Below is a small trained network, with its code and all its weights. Each question gives an input and a target symbol and asks what happens when units are switched off, that is, made to give their printed mean instead of their output.

import numpy as np


def w(rows, s, z=0):
    codes = np.array(rows[::2]) - 128.0
    scale = np.full(codes.shape[1], s)
    scale[-1] = z or s
    return codes * scale


def norm(h):
    return h / np.sqrt((h * h).mean(-1, keepdims=True) + 1e-5)


def f(y):
    return y / 2 * (1 + np.tanh(0.7978845608 * (y + 0.044715 * y**3)))


def softmax(a):
    e = np.exp(a - a.max(-1, keepdims=True))
    return e / e.sum(-1, keepdims=True)


def log_softmax(a):
    a = a - a.max(-1, keepdims=True)
    return a - np.log(np.exp(a).sum(-1, keepdims=True))


def net(x, mask):
    ids = ['ΓΔΣΩαβεηθλμξτφψ'.index(c) for c in x.split()]
    T = len(ids)
    res = E[ids] + P[:T]
    u = 0
    for l in range(2):
        q, k, v = (norm(res) @ M[l].T for M in (Q, K, V))
        z = softmax(np.where(np.tri(T) > 0, q @ k.T / 3**0.5, -1e9)) @ v
        res = res + np.where(mask[u], z, O[l][:, -1]) @ O[l][:, :-1]
        u += 1
        y = f(norm(res) @ A[l][:, :-1].T + A[l][:, -1])
        res = res + np.where(mask[u : u + 8], y, B[l][:, -1]) @ B[l][:, :-1]
        u += 8
    return log_softmax(norm(res)[-1] @ U[:, :-1].T + U[:, -1])


Q, K, V, O, A, B = {}, {}, {}, {}, {}, {}
E = w([
[79,185,63,233],'Γ',
[135,95,174,191],'Δ',
[152,83,56,201],'Σ',
[227,126,149,156],'Ω',
[86,117,130,120],'α',
[104,127,175,132],'β',
[148,125,171,144],'ε',
[181,78,153,186],'η',
[133,115,7,150],'θ',
[142,133,127,133],'λ',
[121,141,182,112],'μ',
[96,134,156,101],'ξ',
[125,98,64,139],'τ',
[107,78,117,175],'φ',
[177,141,75,172],'ψ',
],0.014)
P = w([
[134,149,106,114],'0',
[237,12,142,54],'1',
[137,123,76,246],'2',
[246,18,135,28],'3',
[136,119,79,241],'4',
[238,33,134,16],'5',
[135,117,80,239],'6',
[225,45,127,2],'7',
[135,116,82,235],'8',
],0.0082)
Q[0] = w([
[138,223,131,70],'0.h0',
[1,216,107,212],'0.h0',
[165,179,126,207],'0.h0',
],0.009)
K[0] = w([
[184,61,128,53],'0.h0',
[75,2,162,218],'0.h0',
[173,191,117,180],'0.h0',
],0.0088)
V[0] = w([
[159,209,43,253],'0.h0',
[143,17,162,15],'0.h0',
[149,181,28,207],'0.h0',
],0.0046)
O[0] = w([
[109,253,211,87,250],'0.h0',
[123,74,234,245,64],'0.h0',
[136,34,95,120,189],'0.h0',
],0.0052,0.0023)
A[0] = w([
[7,134,77,60,33],'0.n0',
[45,112,152,146,66],'0.n1',
[113,64,52,122,4],'0.n2',
[63,39,168,91,7],'0.n3',
[2,121,79,198,102],'0.n4',
[13,180,174,73,109],'0.n5',
[47,193,73,160,33],'0.n6',
[233,166,91,34,83],'0.n7',
],0.0086,0.0032)
B[0] = w([
[126,61,138,126,133],'0.n0',
[129,98,218,188,106],'0.n1',
[157,136,251,135,145],'0.n2',
[178,111,119,112,151],'0.n3',
[100,75,127,166,253],'0.n4',
[226,128,186,188,142],'0.n5',
[121,117,81,229,207],'0.n6',
[95,102,157,114,208],'0.n7',
],0.014,0.0023)
Q[1] = w([
[159,206,138,34],'1.h0',
[102,19,206,87],'1.h0',
[248,56,230,86],'1.h0',
],0.012)
K[1] = w([
[145,195,105,49],'1.h0',
[52,82,220,127],'1.h0',
[128,148,253,123],'1.h0',
],0.017)
V[1] = w([
[56,255,197,130],'1.h0',
[74,162,173,248],'1.h0',
[3,66,102,83],'1.h0',
],0.0088)
O[1] = w([
[117,227,168,96,176],'1.h0',
[88,91,221,82,253],'1.h0',
[6,131,113,126,80],'1.h0',
],0.011,0.0039)
A[1] = w([
[173,198,146,90,156],'1.n0',
[150,88,184,72,77],'1.n1',
[169,128,158,165,140],'1.n2',
[87,146,157,197,43],'1.n3',
[145,120,104,73,106],'1.n4',
[119,163,6,123,113],'1.n5',
[30,106,173,125,247],'1.n6',
[141,107,153,154,255],'1.n7',
],0.017,0.0037)
B[1] = w([
[61,134,2,66,255],'1.n0',
[21,170,148,248,184],'1.n1',
[132,182,170,90,177],'1.n2',
[96,192,240,154,151],'1.n3',
[193,206,161,169,147],'1.n4',
[42,206,157,236,151],'1.n5',
[160,162,109,67,216],'1.n6',
[169,202,55,56,200],'1.n7',
],0.0092,0.0094)
U = w([
[107,140,134,179,205],'Γ',
[90,187,226,31,39],'Δ',
[167,52,66,137,18],'Σ',
[201,163,98,144,38],'Ω',
[110,27,173,166,197],'α',
[165,172,250,145,189],'β',
[118,182,71,65,178],'ε',
[212,90,114,118,146],'η',
[106,87,65,190,67],'θ',
[100,195,151,169,81],'λ',
[202,203,169,83,1],'μ',
[180,79,182,167,76],'ξ',
[103,26,108,44,76],'τ',
[60,76,196,98,226],'φ',
[145,189,109,204,63],'ψ',
],0.02,0.0041)

Each question gives the input, a string of symbols that net reads in full, and the target symbol t.
The units are the heads (3 rows each of Q, K, V and O) and the neurons (one row each of A and B). Each row of codes is followed by its name. A weight is (code - 128) times the scale printed after its matrix; where a second scale follows, it is the last column's (O, A, B and U).
mask holds one flag per unit, layer by layer, with each layer's heads first. A switched-off unit (its flag False) gives its mean, the last column of its rows in O or B, instead of its output. The means were averaged over made-up inputs and are rounded, as every weight is.
A unit's drop is (log p(t) with every unit on - log p(t) with that unit switched off) / (log p(t) with every unit on - log p(t) with every unit switched off).
The circuit of an input: a set's keep is (log p(t) with only the set's units on - log p(t) with every unit switched off) / (log p(t) with every unit on - log p(t) with every unit switched off). Starting from the 12 units with the biggest drops (on a tie, the unit counted first), units are removed one at a time, each time the one whose removal leaves the highest keep (on an exact tie, the one counted first), for as long as the keep stays at least 0.8.
units of the circuit, in order: the units of the circuit, biggest drop first
unit that matters most: the unit with the biggest drop
k most important neurons: the k neurons with the biggest drops, biggest first
k most important neurons of layer l: the k neurons of layer l with the biggest drops, biggest first
input τ ε θ β λ μ τ ψ, target τ: units of the circuit, in order -> [1.h0; 0.n7; 0.n2]
input φ β ψ τ τ ε, target φ: unit that matters most -> 0.n2
input ξ β Σ ξ, target ξ: 3 most important neurons -> [1.n0; 0.n5; 0.n1]
input Δ Γ β ε Σ ψ, target Δ: 2 most important neurons of layer 0 -> [0.n6; 0.n7]
input ε β ε, target ε: 2 most important neurons -> [0.n4; 1.n0]
input τ ε ε ξ, target τ: units of the circuit, in order -> [1.h0; 0.n2]
input τ ε β Δ ε Δ, target τ: units of the circuit, in order -> [1.h0; 0.n3]
input Ω ψ ε, target ε: 3 most important neurons -> [1.n0; 0.n4; 0.n5]
input ε Δ α φ ε ε τ μ, target ε: 3 most important neurons of layer 0 -> [0.n6; 0.n3; 0.n4]
input φ Σ ψ θ, target φ: units of the circuit, in order -> [0.n2; 1.h0; 1.n1]
input β β μ, target μ: units of the circuit, in order -> [0.h0; 0.n5; 1.h0]
input ε β ψ φ Γ β, target ε: 3 most important neurons of layer 0 -> [0.n3; 0.n6; 0.n4]
input ε Ω ε Ω η β, target ε: 3 most important neurons -> [0.n6; 1.n0; 0.n3]
input Σ ε ε β, target Σ: units of the circuit, in order -> [1.h0]
input θ Δ Δ Σ τ ψ Δ τ, target θ: 2 most important neurons -> [1.n5; 0.n7]
input τ λ ε β ε ε, target τ: 3 most important neurons of layer 0 -> [0.n2; 0.n0; 0.n5]
input β τ Δ ε φ φ ε η, target β: 2 most important neurons of layer 0 -> [0.n1; 0.n5]
input ξ τ φ α ε λ ε η, target ξ: 4 most important neurons -> [1.n0; 0.n5; 0.n1; 1.n1]
input ξ Δ τ, target τ: 2 most important neurons of layer 0 -> [0.n4; 0.n2]
input Δ Δ ε Σ, target Δ: unit that matters most -> 0.n6
input ψ φ λ, target λ: 3 most important neurons of layer 0 -> [0.n2; 0.n1; 0.n7]
